Below is a small trained network, with its code and all its weights. Each question gives an input and a target symbol and asks what happens when units are switched off, that is, made to give their printed mean instead of their output.

import numpy as np


def w(rows, s, z=0):
    codes = np.array(rows[::2]) - 128.0
    scale = np.full(codes.shape[1], s)
    scale[-1] = z or s
    return codes * scale


def f(y):
    return y / 2 * (1 + np.tanh(0.7978845608 * (y + 0.044715 * y**3)))


def softmax(a):
    e = np.exp(a - a.max(-1, keepdims=True))
    return e / e.sum(-1, keepdims=True)


def log_softmax(a):
    a = a - a.max(-1, keepdims=True)
    return a - np.log(np.exp(a).sum(-1, keepdims=True))


def net(x, mask):
    ids = ['ζημφψω'.index(c) for c in x.split()]
    T = len(ids)
    res = E[ids] + P[:T]
    q, k, v = (res @ M[0].T for M in (Q, K, V))
    z = softmax(np.where(np.tri(T) > 0, q @ k.T / 2**0.5, -1e9)) @ v
    res = res + np.where(mask[0], z, O[0][:, -1]) @ O[0][:, :-1]
    y = f(res @ A[0][:, :-1].T + A[0][:, -1])
    res = res + np.where(mask[1:13], y, B[0][:, -1]) @ B[0][:, :-1]
    return log_softmax(res[-1] @ U[:, :-1].T + U[:, -1])


Q, K, V, O, A, B = {}, {}, {}, {}, {}, {}
E = w([
[128,86,170,55,67,103,116],'ζ',
[154,82,168,129,155,9,103],'η',
[133,194,129,107,142,164,173],'μ',
[175,128,160,133,209,122,154],'φ',
[97,158,140,64,30,178,150],'ψ',
[97,55,38,145,133,91,182],'ω',
],0.014)
P = w([
[84,126,132,108,154,163,172],'0',
[188,94,175,177,69,183,183],'1',
[143,131,153,152,98,141,183],'2',
[151,141,150,154,112,112,184],'3',
[59,135,85,65,214,216,71],'4',
[98,118,117,98,162,113,106],'5',
[87,143,103,89,179,110,118],'6',
[245,130,123,199,48,50,210],'7',
[129,124,92,105,158,74,132],'8',
[136,130,97,120,145,92,131],'9',
[101,115,67,72,216,165,82],'10',
[137,128,76,105,147,90,118],'11',
],0.011)
Q[0] = w([
[67,118,71,101,186,167,23],'h0',
[161,206,216,149,116,149,4],'h0',
],0.011)
K[0] = w([
[250,112,132,178,56,113,188],'h0',
[111,154,152,117,85,199,174],'h0',
],0.012)
V[0] = w([
[85,4,231,105,2,85,42],'h0',
[19,252,108,82,37,159,215],'h0',
],0.0051)
O[0] = w([
[145,90,94,81,129,121,251,120],'h0',
[229,95,35,188,158,164,72,246],'h0',
],0.011,0.0014)
A[0] = w([
[164,159,94,93,160,133,134,180],'n0',
[156,92,18,156,125,136,94,123],'n1',
[118,128,120,137,156,125,148,150],'n2',
[115,183,234,119,126,111,103,182],'n3',
[132,167,106,134,93,164,56,141],'n4',
[98,111,143,138,128,115,136,113],'n5',
[161,139,197,176,131,93,79,216],'n6',
[133,140,199,106,141,139,151,86],'n7',
[146,153,131,132,134,138,44,128],'n8',
[151,119,99,131,129,131,137,116],'n9',
[126,153,245,91,127,136,173,3],'n10',
[123,113,147,88,124,118,204,139],'n11',
],0.011,0.0042)
B[0] = w([
[155,58,112,126,93,164,113,212],'n0',
[48,121,103,247,130,77,58,224],'n1',
[142,122,116,148,98,143,124,155],'n2',
[1,148,195,154,111,236,81,184],'n3',
[179,138,124,80,174,97,115,183],'n4',
[136,97,104,109,152,142,136,131],'n5',
[131,143,138,54,139,201,157,207],'n6',
[55,183,99,143,105,90,126,142],'n7',
[186,181,96,91,191,67,83,183],'n8',
[103,105,146,172,93,160,134,152],'n9',
[33,145,89,137,152,46,132,160],'n10',
[154,153,70,110,143,75,154,254],'n11',
],0.0073,0.0055)
U = w([
[180,83,58,65,135,155,238,137],'ζ',
[1,182,79,153,139,69,149,46],'η',
[159,202,102,52,172,118,35,128],'μ',
[10,167,198,120,117,220,71,43],'φ',
[54,43,83,202,95,187,92,132],'ψ',
[142,128,206,87,99,236,143,250],'ω',
],0.0044,0.0023)

Each question gives the input, a string of symbols that net reads in full, and the target symbol t.
The units are the heads (2 rows each of Q, K, V and O) and the neurons (one row each of A and B). Each row of codes is followed by its name. A weight is (code - 128) times the scale printed after its matrix; where a second scale follows, it is the last column's (O, A, B and U).
mask holds one flag per unit, heads first, then neurons. A switched-off unit (its flag False) gives its mean, the last column of its rows in O or B, instead of its output. The means were averaged over made-up inputs and are rounded, as every weight is.
A unit's drop is (log p(t) with every unit on - log p(t) with that unit switched off) / (log p(t) with every unit on - log p(t) with every unit switched off).
The circuit of an input: a set's keep is (log p(t) with only the set's units on - log p(t) with every unit switched off) / (log p(t) with every unit on - log p(t) with every unit switched off). Starting from the 12 units with the biggest drops (on a tie, the unit counted first), units are removed one at a time, each time the one whose removal leaves the highest keep (on an exact tie, the one counted first), for as long as the keep stays at least 0.8.
units of the circuit, in order: the units of the circuit, biggest drop first
top k neurons: the k neurons with the biggest drops, biggest first
drop when u is switched off: that unit's drop, to one decimal
input ψ φ μ, target ψ: units of the circuit, in order -> [h0, n1]
input η η μ ζ μ, target η: top 3 neurons -> [n10, n7, n11]
input φ μ ζ μ, target φ: top 2 neurons -> [n3, n11]
input ζ ψ η ω μ, target ψ: top 2 neurons -> [n1, n0]
input ζ ζ μ, target ζ: units of the circuit, in order -> [h0, n3]
input ω μ μ ψ η μ ω φ, target η: units of the circuit, in order -> [h0, n10]
input ζ φ ψ η μ ω, target ζ: units of the circuit, in order -> [h0, n1, n11]
input μ ψ μ φ ζ ζ μ μ μ ω ψ, target μ: top 2 neurons -> [n8, n4]
input ζ η η ζ ψ φ, target η: top 2 neurons -> [n10, n7]
input φ η μ ζ ψ, target η: top 3 neurons -> [n10, n11, n7]
input μ ζ ω ω φ μ ω η, target φ: drop when h0 is switched off -> 0.9
input ζ μ ψ μ η μ η μ, target η: drop when h0 is switched off -> 1.4
input ζ ψ η ω φ ζ ψ ζ, target φ: drop when n3 is switched off -> 0.4
input ζ ω ψ μ μ μ ω ζ μ η ψ, target ζ: drop when n8 is switched off -> 0.0
